Below are the code and all the weights of a small trained network. Each question names an input and a class and asks about switching units off, where a switched-off unit gives its printed mean instead of its output.

import numpy as np


def w(rows, s, z=0):
    codes = np.array(rows[::2]) - 128.0
    scale = np.full(codes.shape[1], s)
    scale[-1] = z or s
    return codes * scale


def norm(h):
    return h / np.sqrt((h * h).mean(-1, keepdims=True) + 1e-5)


def f(y):
    return y / 2 * (1 + np.tanh(0.7978845608 * (y + 0.044715 * y**3)))


def log_softmax(a):
    a = a - a.max(-1, keepdims=True)
    return a - np.log(np.exp(a).sum(-1, keepdims=True))


def net(x, mask):
    res = np.array(x, float).reshape(1, 8) / 4 @ E
    u = 0
    for l in range(3):
        y = f(norm(res) @ A[l][:, :-1].T + A[l][:, -1])
        res = res + np.where(mask[u : u + 5], y, B[l][:, -1]) @ B[l][:, :-1]
        u += 5
    return log_softmax(norm(res)[-1] @ U[:, :-1].T + U[:, -1])


A, B = {}, {}
E = w([
[129,124,132,128,128,126,126,128,128],'x0',
[128,130,121,129,127,127,129,128,129],'x1',
[82,28,43,212,156,43,98,113,169],'x2',
[26,182,170,146,157,153,3,160,142],'x3',
[98,123,194,230,93,169,210,149,219],'x4',
[92,100,116,81,58,91,135,242,126],'x5',
[128,127,129,130,130,128,127,128,128],'x6',
[142,62,99,62,66,254,96,82,168],'x7',
],0.0095)
A[0] = w([
[96,81,94,113,34,190,98,51,139,1],'L0N1',
[190,111,75,95,165,109,63,136,81,61],'L0N2',
[172,136,129,159,218,146,95,15,175,53],'L0N3',
[60,2,74,180,170,72,93,89,160,25],'L0N4',
[78,156,113,158,170,170,42,158,143,49],'L0N5',
],0.0085,0.0091)
B[0] = w([
[142,52,144,56,201,129,104,115,212,151],'L0N1',
[51,170,159,125,20,97,175,37,137,184],'L0N2',
[42,23,145,170,154,174,150,148,27,220],'L0N3',
[200,251,13,134,91,206,124,171,134,254],'L0N4',
[166,97,190,140,80,54,83,104,173,166],'L0N5',
],0.013,0.0039)
A[1] = w([
[91,86,145,206,125,174,187,148,247,29],'L1N1',
[73,55,78,81,62,111,130,248,119,2],'L1N2',
[145,77,64,49,142,73,35,81,40,32],'L1N3',
[181,64,77,122,113,110,202,117,131,9],'L1N4',
[32,137,134,157,140,153,2,141,180,35],'L1N5',
],0.0094,0.008)
B[1] = w([
[25,214,82,96,29,101,133,64,119,253],'L1N1',
[58,9,125,183,159,181,154,181,56,173],'L1N2',
[20,200,140,206,46,138,184,118,211,215],'L1N3',
[242,118,162,173,68,83,47,115,117,161],'L1N4',
[249,81,191,130,95,78,54,123,55,226],'L1N5',
],0.012,0.0038)
A[2] = w([
[115,170,110,141,232,7,154,156,110,62],'L2N1',
[198,86,110,141,84,78,159,97,124,61],'L2N2',
[133,132,136,156,172,166,142,181,94,249],'L2N3',
[169,73,107,126,103,114,214,80,113,91],'L2N4',
[125,49,97,56,111,163,84,90,192,58],'L2N5',
],0.012,0.011)
B[2] = w([
[136,104,198,172,158,190,194,158,248,171],'L2N1',
[152,132,189,120,135,123,22,164,141,148],'L2N2',
[145,82,47,89,136,138,117,104,115,255],'L2N3',
[111,133,157,132,147,67,37,124,72,175],'L2N4',
[129,133,187,208,202,137,204,179,235,157],'L2N5',
],0.016,0.0084)
U = w([
[203,115,215,115,91,51,21,152,112,114],'0',
[17,232,122,117,29,80,190,79,156,65],'1',
[140,69,176,136,188,160,195,180,250,32],'2',
[222,194,23,84,113,184,121,169,128,253],'3',
[45,4,111,118,162,139,149,143,33,180],'4',
],0.016,0.0029)

Each question gives the input, the list of numbers given to net, and the class t.
The units are the neurons (one row each of A and B). Each row of codes is followed by its name. A weight is (code - 128) times the scale printed after its matrix; where a second scale follows, it is the last column's (A, B and U).
mask holds one flag per neuron, layer by layer. A switched-off neuron (its flag False) gives its mean, the last column of its row in B, instead of its output. The means were averaged over made-up inputs and are rounded, as every weight is.
A unit's drop is (log p(t) with every unit on - log p(t) with that unit switched off) / (log p(t) with every unit on - log p(t) with every unit switched off).
The circuit of an input: a set's keep is (log p(t) with only the set's units on - log p(t) with every unit switched off) / (log p(t) with every unit on - log p(t) with every unit switched off). Starting from the 12 units with the biggest drops (on a tie, the unit counted first), units are removed one at a time, each time the one whose removal leaves the highest keep (on an exact tie, the one counted first), for as long as the keep stays at least 0.8.
circuit, biggest first: the units of the circuit, biggest drop first
most important unit: the unit with the biggest drop
k most important neurons: the k neurons with the biggest drops, biggest first
top k neurons in layer l: the k neurons of layer l with the biggest drops, biggest first
drop when u is switched off: that unit's drop, to one decimal
input [3,6,2,-6,-8,7,-7,5], class 1: circuit, biggest first : [L1N3]
input [1,5,2,-7,-5,5,4,-7], class 0: 3 most important neurons : [L1N4 L2N2 L2N4]
input [-4,2,8,-5,8,1,0,2], class 1: 3 most important neurons : [L1N1 L2N3 L1N5]
input [4,3,-7,6,4,-4,-2,-3], class 3: circuit, biggest first : [L2N3 L1N1]
input [8,4,-6,-6,5,-3,-8,-7], class 2: 2 most important neurons : [L0N4 L2N1]
input [-1,-7,6,-5,4,2,-6,-3], class 3: 2 most important neurons : [L0N4 L1N5]
input [-4,0,7,-2,2,-4,8,-6], class 3: 2 most important neurons : [L0N4 L2N3]
input [7,-7,-7,-3,-2,8,3,2], class 4: 2 most important neurons : [L1N2 L0N4]
input [-8,-6,-2,-4,1,-6,4,8], class 2: 2 most important neurons : [L2N5 L0N1]
input [3,0,2,-6,-8,8,-4,-8], class 1: 4 most important neurons : [L1N3 L0N2 L0N3 L2N5]
input [0,2,-4,4,1,5,6,0], class 4: 2 most important neurons : [L0N4 L1N2]
input [3,-2,-3,3,-6,7,-3,-1], class 4: 2 most important neurons : [L1N2 L1N1]
input [1,6,-3,-7,1,8,-5,-2], class 4: 2 most important neurons : [L1N2 L2N3]
input [7,4,-2,-8,-5,-7,5,-7], class 0: most important unit : L2N4
input [-8,-5,3,7,0,-6,-5,0], class 0: 2 most important neurons : [L1N5 L0N5]
input [-5,-7,5,0,-7,-6,-4,7], class 1: 2 most important neurons : [L1N3 L0N2]
input [-5,-8,7,-3,-6,3,3,4], class 3: 4 most important neurons : [L0N4 L1N1 L0N3 L0N5]
input [4,2,-1,-2,-2,-5,2,7], class 2: 2 most important neurons : [L2N5 L0N1]
input [0,-8,-4,-8,8,6,5,-2], class 0: top 2 neurons in layer 1 : [L1N4 L1N3]
input [-5,5,-4,-1,0,-4,6,7], class 2: circuit, biggest first : [L2N5]
input [0,-4,0,7,4,-8,7,6], class 4: top 2 neurons in layer 0 : [L0N3 L0N4]
input [8,-6,1,8,2,8,4,-5], class 0: top 2 neurons in layer 0 : [L0N5 L0N3]
input [-4,-5,7,5,1,0,-4,-3], class 3: drop when L0N4 is switched off : 1.5
input [8,-7,-5,-1,-5,3,-8,-3], class 1: drop when L0N4 is switched off : 0.4
input [-3,5,-2,4,4,-8,6,4], class 4: drop when L1N5 is switched off : 0.0
input [4,-2,-4,-5,-1,-3,-2,-7], class 2: drop when L2N1 is switched off : 1.2
input [8,3,-3,2,0,7,0,2], class 4: top neuron in layer 1 : [L1N2]
input [3,5,2,-6,-7,-7,2,5], class 1: top 3 neurons in layer 1 : [L1N3 L1N5 L1N2]
